Below are the code and all the weights of a small trained network. Each question names an input and a class and asks about switching units off, where a switched-off unit gives its printed mean instead of its output.

import numpy as np


def w(rows, s, z=0):
    codes = np.array(rows[::2]) - 128.0
    scale = np.full(codes.shape[1], s)
    scale[-1] = z or s
    return codes * scale


def f(y):
    return y / 2 * (1 + np.tanh(0.7978845608 * (y + 0.044715 * y**3)))


def log_softmax(a):
    a = a - a.max(-1, keepdims=True)
    return a - np.log(np.exp(a).sum(-1, keepdims=True))


def net(x, mask):
    res = np.array(x, float).reshape(1, 2) / 4 @ E
    y = f(res @ A[0][:, :-1].T + A[0][:, -1])
    res = res + np.where(mask, y, B[0][:, -1]) @ B[0][:, :-1]
    return log_softmax(res[-1] @ U[:, :-1].T + U[:, -1])


A, B = {}, {}
E = w([
[121,104,86,144,72,156,85,154,139,242,250],'x0',
[73,71,66,92,94,132,155,120,44,187,96],'x1',
],0.014)
A[0] = w([
[133,167,150,151,78,119,141,206,180,104,205,248],'neuron 1',
[144,90,90,135,102,185,145,110,80,230,118,247],'neuron 2',
[74,98,134,85,173,182,128,102,105,104,163,52],'neuron 3',
[128,157,162,132,110,134,150,78,164,69,60,196],'neuron 4',
[88,164,129,76,111,100,184,78,125,58,77,241],'neuron 5',
[111,148,151,162,147,166,2,169,196,148,155,241],'neuron 6',
[155,170,138,187,114,85,116,145,162,84,64,254],'neuron 7',
[122,107,88,51,55,109,155,110,105,174,93,244],'neuron 8',
[128,126,189,91,141,116,147,102,120,33,73,239],'neuron 9',
[145,124,152,186,207,94,184,86,75,68,113,248],'neuron 10',
],0.01,0.0025)
B[0] = w([
[163,152,167,190,160,177,174,54,103,114,169,229],'neuron 1',
[72,194,73,165,137,190,92,170,81,131,142,252],'neuron 2',
[134,103,91,149,107,113,126,110,74,111,134,134],'neuron 3',
[138,96,105,113,153,77,225,103,180,176,128,218],'neuron 4',
[127,59,53,117,181,64,134,179,148,165,112,226],'neuron 5',
[183,185,152,194,117,191,177,132,197,31,111,243],'neuron 6',
[178,85,131,98,169,87,150,103,186,155,164,210],'neuron 7',
[40,28,27,163,149,151,65,202,157,117,105,224],'neuron 8',
[225,61,135,65,137,1,126,150,172,215,117,247],'neuron 9',
[173,134,90,59,174,46,169,154,130,192,95,222],'neuron 10',
],0.0086,0.013)
U = w([
[126,120,181,35,83,138,119,56,138,198,121,20],'0',
[100,190,136,181,54,130,120,145,150,202,228,9],'1',
[209,130,153,184,140,141,137,46,255,128,169,253],'2',
[102,81,21,132,103,176,76,185,143,210,94,239],'3',
[178,81,120,40,154,25,175,130,220,193,109,141],'4',
],0.0076,0.0023)

Each question gives the input, the list of numbers given to net, and the class t.
The units are the neurons (one row each of A and B). Each row of codes is followed by its name. A weight is (code - 128) times the scale printed after its matrix; where a second scale follows, it is the last column's (A, B and U).
mask holds one flag per neuron, in row order. A switched-off neuron (its flag False) gives its mean, the last column of its row in B, instead of its output. The means were averaged over made-up inputs and are rounded, as every weight is.
A unit's drop is (log p(t) with every unit on - log p(t) with that unit switched off) / (log p(t) with every unit on - log p(t) with every unit switched off).
most important unit: the unit with the biggest drop
top k neurons: the k neurons with the biggest drops, biggest first
drop of u: that unit's drop, to one decimal
input [8,-4], class 2: most important unit -> neuron 6
input [2,-1], class 2: top 2 neurons -> neuron 2; neuron 8
input [-5,8], class 3: top 3 neurons -> neuron 8; neuron 7; neuron 2
input [7,-2], class 2: top 3 neurons -> neuron 6; neuron 1; neuron 8
input [5,-1], class 1: top 2 neurons -> neuron 7; neuron 9
input [-3,5], class 3: top 2 neurons -> neuron 8; neuron 7
input [3,0], class 1: drop of neuron 7 -> 0.1
input [0,-4], class 2: drop of neuron 4 -> 0.0
input [3,-4], class 2: drop of neuron 3 -> 0.0
input [7,-1], class 1: drop of neuron 2 -> 0.4
